[  7.6  10.5  -6.3  -0.8 -23.4   6.4 -12.0  19.7 -25.0 -10.0  -2.1 -11.4
   2.2   5.2   2.0 -27.3 -29.2 -12.5  21.5 -19.9  29.4   4.6  22.0  19.7
 -10.5  17.1  29.2  28.3 -16.3  -2.4  -6.1  -1.3  -9.0  -8.7  32.2  -7.0
  21.0  18.9  -7.2] -> (64)/<78>
[ 31.8  -4.2  -0.6 -37.5  -9.7 -12.4 -39.3  -0.8  -9.5 -13.2  -9.9 -22.4
   6.8   3.3   9.3  -2.4  -8.4 -13.6  33.2 -24.7   5.8  -3.2  14.4   6.0
   1.8 -30.6  10.5  50.2  -5.3 -10.2   5.6   9.7 -11.0 -15.0  24.9  13.0
 -21.2  23.1  -7.5] -> (68)/<78>
[ 14.7  -1.6  -5.2  23.0 -44.9   0.5  -1.4   3.8  14.8   0.9  -4.8   4.1
  -6.3 -10.3   0.1  -0.6  13.5   3.5  25.6 -17.5   5.5   5.7 -17.0  15.0
   3.6  -8.9  -0.9  12.4  -0.1   3.8  21.1  -6.9   5.0  -3.6 -30.2  -1.5
 -21.0 -12.5  -5.8] -> (64)/<78>
[ -4.5  12.3 -12.2  -7.3  28.5   2.9 -15.9   9.4 -17.2 -12.8  -3.1 -27.0
   8.2  -0.3  -0.7 -32.4 -20.8 -24.8   3.4 -33.8  32.8   5.6  22.2  11.9
 -14.6  18.9  32.7  13.2  -6.9  -8.2   7.3  -6.7   2.8  -9.1  24.5 -17.0
  31.9  47.6 -19.9] -> (64)/<78>
[  0.3   2.3   3.9   4.3 -19.7   2.3  -7.5  22.3  -5.7 -16.9  -3.7 -19.8
   3.1  10.9   1.3 -19.1 -28.6 -16.8  39.2 -18.1  44.6   9.4  -2.7  11.9
  -2.7   6.6  28.2  26.8 -10.2  -8.0  10.5   1.8   8.7   3.8   6.7   1.2
  15.2  20.3  -3.2] -> (64)/<78>
[ 10.7 -14.9 -15.9  -4.8 -67.2 -17.4 -22.6  -4.5  -9.4  -9.7  18.3  -2.9
   8.1 -22.2   1.8 -24.0  -7.3 -23.5   3.6  -7.4   9.1  13.8   5.4  56.8
   1.4  10.7  12.1   6.7 -12.1  -0.1  -1.6 -25.3  -0.8  -7.6 -23.2   6.8
  -0.3  11.2 -11.8] -> (64)/<78>
[ 18.3  30.0  -8.8  -3.3 -52.3  -1.8 -19.0   2.2   0.3  -6.7   1.9   1.7
  -0.8  -3.2   0.3 -21.7   8.5  -6.4  14.0   6.5  13.3  21.1 -15.0  30.8
 -11.6  46.7   4.4  29.6  -1.6 -11.2  -9.0  -5.0  -2.0 -11.8  -8.3   2.6
   8.8  21.6  -1.4] -> (64)/<78>
[ 15.7  -6.5   4.6   7.1 -22.5  -6.8  -9.1  -4.6 -23.8 -11.8   5.4 -22.4
  -9.4 -12.7   6.9 -16.7  -4.8 -15.5  19.5 -40.8  24.8  -0.1   4.4  38.7
  -1.8   5.2  19.6  18.7  -7.6  -1.6  26.5 -16.9   8.4  -8.5   8.9  -2.6
  13.7  25.4 -13.8] -> (64)/<78>
[  8.2   3.1 -19.1 -36.5 -47.3 -40.6 -38.3  -8.7  12.2 -30.3  -0.1  -2.0
   5.1  12.0   3.9  -5.4  -6.2 -15.8  13.9  39.1  -5.3  17.5   3.8   5.1
   8.2 -10.8  -3.3  36.6   7.3 -20.9   1.1  12.3   0.6   3.1  -9.2   5.0
 -12.3   0.8  -9.3] -> (68)/<78>
[  9.8  -5.7   3.8 -17.6 -27.1 -18.2 -20.5   2.0 -22.8  -9.7  15.1 -14.3
  16.9  -0.4   2.3 -43.1 -24.4 -20.8  17.2 -20.7  16.7   7.0  25.8  31.8
  -2.4   7.1  18.6   5.4 -10.3 -18.9  -4.9  12.6  -5.9  -5.6  -6.7   1.2
 -33.9  19.8 -15.6] -> (68)/<78>
[ 11.2 -14.8 -22.1  -3.5 -85.5 -25.8 -30.0  -0.6  -4.1 -22.8  15.0  -5.8
   2.2 -11.7   6.8 -23.3   5.4 -37.9  -4.3   6.9  18.9  26.8  15.0  26.4
  -4.2   8.4   0.4  52.9  13.4 -18.0  -0.8  -0.7  14.2  -5.2   1.7  -2.9
  -9.4  21.5 -18.0] -> (64)/<78>
[ -9.9 -23.5 -11.4 -48.3  20.0 -11.1 -30.3 -20.4 -12.1 -13.7   3.3 -29.0
  23.7  13.4   3.3 -12.7 -21.0 -13.0   1.0 -36.4  -5.1   5.4  23.6  30.3
  -4.2   1.9  26.0  -5.9  15.3  -2.1   8.6 -15.6 -25.0  -0.6  16.4  -3.3
   8.9  32.1  -6.5] -> (64)/<85>
[ 16.8  -3.4 -24.1  15.9 -85.5 -10.2 -20.9   0.2   3.7 -13.6   3.8   5.2
 -10.0 -30.3  -0.8 -24.3  13.7 -31.3  -4.4   6.3  21.8  24.0   6.3  26.6
  -0.7   8.0 -10.4  26.5   2.8 -10.8   9.3 -17.6  18.7  -7.7 -17.4   1.8
  -8.0   8.9 -16.3] -> (64)/<78>
[ -4.0 -14.4 -18.6   2.9 -39.6 -12.2 -23.0 -12.6   1.2 -16.2   6.5 -13.9
  18.1 -15.3  -1.0 -22.1  16.9 -32.2  -4.8 -23.0  12.9  13.3  16.2  36.1
   0.3   5.9   9.6  10.8   8.3  -7.4  13.6 -13.2   0.4 -19.6  -3.7   2.0
   6.7  21.7 -10.5] -> (64)/<78>
[ -1.8 -15.4 -17.1 -25.6  16.6   0.7 -18.9   5.2  -8.2   4.8   3.9 -21.2
  12.6  11.7   1.1 -24.1  -2.1  -9.7   5.6 -34.3   5.5   7.6   8.2  25.4
  -5.7  -2.2  26.0  -1.0  31.3  -6.7  32.8 -14.5   4.5  -8.0  21.7  -0.3
  36.2  36.3  -6.2] -> (64)/<85>
[ -6.0 -22.0  -8.6   0.9 -61.1 -10.2 -22.3   5.0  -3.3 -10.7   6.3 -12.2
   9.1 -20.5  -6.4 -21.6 -18.0 -21.8  21.4 -20.9  20.8  12.4  15.4  42.1
   6.7 -21.0  17.8   6.8  -8.0   2.3   7.9 -23.8   5.4 -18.3  -7.9   5.0
   0.1  -1.0  -7.7] -> (64)/<78>
[ 18.3   2.6 -33.6 -23.1  41.6  43.1 -35.3  12.0   1.8  -9.6  -8.0   5.4
   5.7   2.3   9.4 -29.6  15.6  -3.0  -7.3 -11.1   4.8  18.5  21.9  -4.6
   3.2 -11.3  11.8  20.8  19.5  -6.3  20.0  -2.3   4.7 -15.7  15.6  -4.5
  28.2  40.6  -5.8] -> (64)/<85>
[ -6.3  -2.4   4.3  -2.4  -1.4  -7.2  -8.0  -4.3 -10.5 -24.1   0.2 -18.5
   2.7  -3.1  -3.2   0.0   6.8  -9.4   6.4 -16.0   2.3  -3.5  25.9  11.8
  -2.8   5.8   2.5   0.1  -2.1  -1.7  -0.6  -1.9   5.4  -3.6  -1.1  -1.7
 -12.9  10.1 -11.3] -> (68)/<78>
